Below is a small trained network, with its code and all its weights. Each question gives an input and a target symbol and asks what happens when units are switched off, that is, made to give their printed mean instead of their output.

import numpy as np


def w(rows, s, z=0):
    codes = np.array(rows[::2]) - 128.0
    scale = np.full(codes.shape[1], s)
    scale[-1] = z or s
    return codes * scale


def f(y):
    return y / 2 * (1 + np.tanh(0.7978845608 * (y + 0.044715 * y**3)))


def softmax(a):
    e = np.exp(a - a.max(-1, keepdims=True))
    return e / e.sum(-1, keepdims=True)


def log_softmax(a):
    a = a - a.max(-1, keepdims=True)
    return a - np.log(np.exp(a).sum(-1, keepdims=True))


def net(x, mask):
    ids = ['βγεμστψ'.index(c) for c in x.split()]
    T = len(ids)
    res = E[ids] + P[:T]
    u = 0
    for l in range(3):
        q, k, v = (res @ M[l].T for M in (Q, K, V))
        z = softmax(np.where(np.tri(T) > 0, q @ k.T / 3**0.5, -1e9)) @ v
        res = res + np.where(mask[u], z, O[l][:, -1]) @ O[l][:, :-1]
        u += 1
        y = f(res @ A[l][:, :-1].T + A[l][:, -1])
        res = res + np.where(mask[u : u + 8], y, B[l][:, -1]) @ B[l][:, :-1]
        u += 8
    return log_softmax(res[-1] @ U[:, :-1].T + U[:, -1])


Q, K, V, O, A, B = {}, {}, {}, {}, {}, {}
E = w([
[105,102,197],'β',
[108,158,51],'γ',
[107,43,176],'ε',
[97,128,245],'μ',
[162,90,154],'σ',
[91,172,206],'τ',
[181,242,198],'ψ',
],0.011)
P = w([
[137,80,152],'0',
[73,254,142],'1',
[67,246,136],'2',
[53,220,124],'3',
[51,223,120],'4',
[57,191,124],'5',
[48,185,117],'6',
[51,160,119],'7',
[52,122,123],'8',
[59,106,107],'9',
],0.0087)
Q[0] = w([
[51,101,129],'L0H1',
[215,93,191],'L0H1',
[250,122,32],'L0H1',
],0.012)
K[0] = w([
[174,114,187],'L0H1',
[140,226,126],'L0H1',
[3,156,119],'L0H1',
],0.015)
V[0] = w([
[48,255,157],'L0H1',
[197,191,126],'L0H1',
[70,122,57],'L0H1',
],0.0086)
O[0] = w([
[26,167,148,193],'L0H1',
[21,199,49,96],'L0H1',
[198,254,161,3],'L0H1',
],0.0083,0.0029)
A[0] = w([
[232,90,116,98],'L0N1',
[101,196,71,54],'L0N2',
[118,56,205,115],'L0N3',
[63,37,185,194],'L0N4',
[119,132,252,98],'L0N5',
[118,123,175,103],'L0N6',
[63,61,200,119],'L0N7',
[213,195,1,254],'L0N8',
],0.0099,0.0033)
B[0] = w([
[93,13,69,138],'L0N1',
[171,2,105,158],'L0N2',
[183,127,96,191],'L0N3',
[175,236,92,255],'L0N4',
[233,195,134,211],'L0N5',
[157,142,182,151],'L0N6',
[169,217,243,231],'L0N7',
[110,10,244,136],'L0N8',
],0.0059,0.0071)
Q[1] = w([
[95,75,43],'L1H1',
[143,253,134],'L1H1',
[123,49,100],'L1H1',
],0.013)
K[1] = w([
[49,199,38],'L1H1',
[223,17,152],'L1H1',
[1,181,64],'L1H1',
],0.0086)
V[1] = w([
[67,191,133],'L1H1',
[137,171,251],'L1H1',
[179,117,155],'L1H1',
],0.015)
O[1] = w([
[133,2,219,8],'L1H1',
[4,189,171,241],'L1H1',
[71,234,42,249],'L1H1',
],0.0066,0.011)
A[1] = w([
[52,151,227,217],'L1N1',
[160,45,49,3],'L1N2',
[121,128,98,52],'L1N3',
[55,36,152,66],'L1N4',
[123,80,181,59],'L1N5',
[78,167,2,84],'L1N6',
[134,37,111,24],'L1N7',
[108,215,190,177],'L1N8',
],0.009,0.0051)
B[1] = w([
[173,70,60,223],'L1N1',
[154,98,149,129],'L1N2',
[195,197,165,129],'L1N3',
[240,169,161,143],'L1N4',
[189,192,178,134],'L1N5',
[230,151,176,226],'L1N6',
[3,194,55,129],'L1N7',
[87,67,77,251],'L1N8',
],0.0079,0.026)
Q[2] = w([
[56,255,28],'L2H1',
[46,110,210],'L2H1',
[159,71,97],'L2H1',
],0.0077)
K[2] = w([
[224,160,2],'L2H1',
[32,169,124],'L2H1',
[88,123,107],'L2H1',
],0.0054)
V[2] = w([
[94,132,128],'L2H1',
[189,1,122],'L2H1',
[208,134,81],'L2H1',
],0.0088)
O[2] = w([
[154,168,2,98],'L2H1',
[17,83,148,123],'L2H1',
[88,113,190,255],'L2H1',
],0.009,0.017)
A[2] = w([
[46,10,195,2],'L2N1',
[169,143,201,97],'L2N2',
[67,152,104,50],'L2N3',
[1,89,136,129],'L2N4',
[157,112,186,131],'L2N5',
[67,143,103,105],'L2N6',
[139,13,5,133],'L2N7',
[114,240,160,119],'L2N8',
],0.0096,0.0082)
B[2] = w([
[254,198,172,181],'L2N1',
[111,95,203,199],'L2N2',
[97,174,113,146],'L2N3',
[170,55,65,195],'L2N4',
[50,151,50,167],'L2N5',
[118,218,162,158],'L2N6',
[111,138,210,231],'L2N7',
[190,52,106,251],'L2N8',
],0.0084,0.017)
U = w([
[224,114,65,103],'β',
[175,142,131,195],'γ',
[234,229,209,1],'ε',
[155,230,175,127],'μ',
[130,155,249,166],'σ',
[130,59,105,210],'τ',
[220,1,117,122],'ψ',
],0.0069,0.0072)

Each question gives the input, a string of symbols that net reads in full, and the target symbol t.
The units are the heads (3 rows each of Q, K, V and O) and the neurons (one row each of A and B). Each row of codes is followed by its name. A weight is (code - 128) times the scale printed after its matrix; where a second scale follows, it is the last column's (O, A, B and U).
mask holds one flag per unit, layer by layer, with each layer's heads first. A switched-off unit (its flag False) gives its mean, the last column of its rows in O or B, instead of its output. The means were averaged over made-up inputs and are rounded, as every weight is.
A unit's drop is (log p(t) with every unit on - log p(t) with that unit switched off) / (log p(t) with every unit on - log p(t) with every unit switched off).
The circuit of an input: a set's keep is (log p(t) with only the set's units on - log p(t) with every unit switched off) / (log p(t) with every unit on - log p(t) with every unit switched off). Starting from the 12 units with the biggest drops (on a tie, the unit counted first), units are removed one at a time, each time the one whose removal leaves the highest keep (on an exact tie, the one counted first), for as long as the keep stays at least 0.8.
units of the circuit, in order: the units of the circuit, biggest drop first
unit that matters most: the unit with the biggest drop
top k neurons: the k neurons with the biggest drops, biggest first
k most important neurons of layer l: the k neurons of layer l with the biggest drops, biggest first
input μ β τ τ ψ β, target μ: unit that matters most => L1N8
input ε ψ τ ψ ψ σ ψ ψ ψ ψ, target ε: units of the circuit, in order => L0H1, L1H1, L1N6
input γ ψ ψ τ σ ψ τ ε σ γ, target σ: top 4 neurons => L1N4, L2N8, L1N8, L2N4
input ψ ψ β ε μ ψ μ β, target ψ: units of the circuit, in order => L0H1, L1H1
input ψ τ ψ β, target ψ: units of the circuit, in order => L0H1, L1H1, L2N4
input σ ε ε σ ψ τ τ ε σ ε, target σ: top 3 neurons => L0N1, L1N8, L0N4
input ε ε γ ε, target ε: units of the circuit, in order => L0H1, L1H1, L2H1
input ε σ ψ ψ ε ψ γ, target ψ: 2 most important neurons of layer 2 => L2N4, L2N7
input ψ γ τ σ, target ψ: units of the circuit, in order => L0H1, L1H1, L1N1
input ε ε ε, target ε: top 2 neurons => L1N1, L1N6
input ε ε ε σ μ σ, target ε: top 3 neurons => L1N6, L1N1, L0N1
input μ τ σ ψ μ ψ μ ψ σ, target μ: 2 most important neurons of layer 0 => L0N7, L0N3
input μ μ τ τ, target μ: 3 most important neurons of layer 2 => L2N7, L2N8, L2N6
input μ σ β ψ σ σ ε ψ, target μ: top 2 neurons => L1N1, L1N8
input β μ ψ ψ β μ ψ ψ σ τ, target β: top neuron => L0N3
input τ γ ψ β μ β ψ ψ ψ τ, target τ: top 3 neurons => L2N4, L1N1, L1N8
input ε σ τ β ψ τ ε μ, target ε: 4 most important neurons of layer 0 => L0N1, L0N7, L0N3, L0N5
input μ γ σ ψ, target μ: top 3 neurons => L1N8, L1N1, L0N4
input σ ψ ψ, target σ: top 4 neurons => L0N1, L1N8, L1N6, L1N1
input ψ ψ τ ψ γ σ ε, target ψ: top 3 neurons => L2N4, L1N1, L0N4
input τ ε γ ε ε, target τ: unit that matters most => L1H1
